Below is a small trained network, with its code and all its weights. Each question gives an input and a class and asks what happens when units are switched off, that is, made to give their printed mean instead of their output.

import numpy as np


def w(rows, s, z=0):
    codes = np.array(rows[::2]) - 128.0
    scale = np.full(codes.shape[1], s)
    scale[-1] = z or s
    return codes * scale


def f(y):
    return np.maximum(y, 0)


def log_softmax(a):
    a = a - a.max(-1, keepdims=True)
    return a - np.log(np.exp(a).sum(-1, keepdims=True))


def net(x, mask):
    res = np.array(x, float).reshape(1, 6) / 4 @ E
    y = f(res @ A[0][:, :-1].T + A[0][:, -1])
    res = res + np.where(mask, y, B[0][:, -1]) @ B[0][:, :-1]
    return log_softmax(res[-1] @ U[:, :-1].T + U[:, -1])


A, B = {}, {}
E = w([
[119,113,101,138,132,107,111,113,119,125,122,125],'x0',
[125,97,88,126,87,101,98,136,88,119,120,102],'x1',
[25,188,166,199,157,87,102,184,126,150,179,47],'x2',
[118,149,255,130,66,29,46,109,195,27,112,210],'x3',
[141,127,121,125,111,117,114,148,120,142,143,130],'x4',
[219,184,132,160,153,90,84,122,208,139,31,60],'x5',
],0.008)
A[0] = w([
[154,127,42,133,183,189,196,131,75,224,140,55,2],'neuron 1',
[225,114,98,98,117,136,174,98,103,166,115,171,117],'neuron 2',
[74,151,124,169,139,134,138,157,125,156,153,47,113],'neuron 3',
[59,177,125,158,146,107,151,150,114,171,153,44,94],'neuron 4',
[220,175,101,154,156,133,112,117,157,172,39,11,60],'neuron 5',
[200,81,80,93,117,177,182,82,117,118,87,147,132],'neuron 6',
[49,100,111,109,129,194,179,123,33,162,180,168,94],'neuron 7',
[101,155,134,151,143,102,138,140,111,157,144,91,125],'neuron 8',
],0.012,0.0024)
B[0] = w([
[128,186,205,135,61,28,107,85,113,117,105,190,251],'neuron 1',
[130,130,121,136,176,182,73,150,109,126,106,76,187],'neuron 2',
[154,135,128,143,168,179,67,137,129,109,83,112,203],'neuron 3',
[133,125,118,118,170,175,54,129,104,162,106,101,213],'neuron 4',
[103,61,83,111,112,137,250,137,167,100,203,136,218],'neuron 5',
[111,157,138,144,174,166,45,156,105,169,115,105,198],'neuron 6',
[131,78,75,125,125,129,228,139,184,110,166,103,243],'neuron 7',
[135,122,114,105,134,166,104,155,85,151,124,137,174],'neuron 8',
],0.011,0.017)
U = w([
[139,126,112,151,198,213,69,158,95,164,79,71,56],'0',
[122,67,70,134,119,132,254,130,150,116,176,101,78],'1',
[140,174,197,157,72,37,114,74,119,113,76,170,255],'2',
],0.0085,0.00078)

Each question gives the input, the list of numbers given to net, and the class t.
The units are the neurons (one row each of A and B). Each row of codes is followed by its name. A weight is (code - 128) times the scale printed after its matrix; where a second scale follows, it is the last column's (A, B and U).
mask holds one flag per neuron, in row order. A switched-off neuron (its flag False) gives its mean, the last column of its row in B, instead of its output. The means were averaged over made-up inputs and are rounded, as every weight is.
A unit's drop is (log p(t) with every unit on - log p(t) with that unit switched off) / (log p(t) with every unit on - log p(t) with every unit switched off).
The circuit of an input: a set's keep is (log p(t) with only the set's units on - log p(t) with every unit switched off) / (log p(t) with every unit on - log p(t) with every unit switched off). Starting from all 8 units, units are removed one at a time, each time the one whose removal leaves the highest keep (on an exact tie, the one counted first), for as long as the keep stays at least 0.8.
units of the circuit, in order: the units of the circuit, biggest drop first
k most important neurons: the k neurons with the biggest drops, biggest first
drop of u: that unit's drop, to one decimal
input [-8,-4,6,3,0,8], class 1: units of the circuit, in order -> neuron 5
input [6,-7,-4,0,-3,-3], class 0: 2 most important neurons -> neuron 5; neuron 1
input [-4,2,2,-6,8,-3], class 2: 2 most important neurons -> neuron 1; neuron 5
input [-6,-7,-6,-5,-3,-6], class 0: 3 most important neurons -> neuron 6; neuron 2; neuron 5
input [-5,-1,-8,4,2,8], class 0: 3 most important neurons -> neuron 6; neuron 7; neuron 2
input [2,-7,-8,4,-6,-7], class 0: 4 most important neurons -> neuron 6; neuron 5; neuron 2; neuron 1
input [-3,-4,5,-8,-2,6], class 2: 2 most important neurons -> neuron 1; neuron 7
input [-5,3,-7,6,-2,5], class 0: 2 most important neurons -> neuron 1; neuron 7
input [0,-6,0,-2,-2,0], class 2: 2 most important neurons -> neuron 5; neuron 7
input [-3,-1,-7,-2,-2,-7], class 0: 3 most important neurons -> neuron 6; neuron 2; neuron 5
input [-3,-8,-1,-8,1,-5], class 2: 2 most important neurons -> neuron 1; neuron 5
input [0,4,0,5,8,8], class 1: 2 most important neurons -> neuron 5; neuron 1
input [6,-1,2,-4,5,4], class 1: 2 most important neurons -> neuron 5; neuron 6
input [0,6,-1,-8,-2,-4], class 2: drop of neuron 1 -> 1.9
input [4,8,0,-6,0,7], class 1: drop of neuron 5 -> 5.7
input [-8,-6,5,-7,-8,-2], class 2: drop of neuron 1 -> 2.0
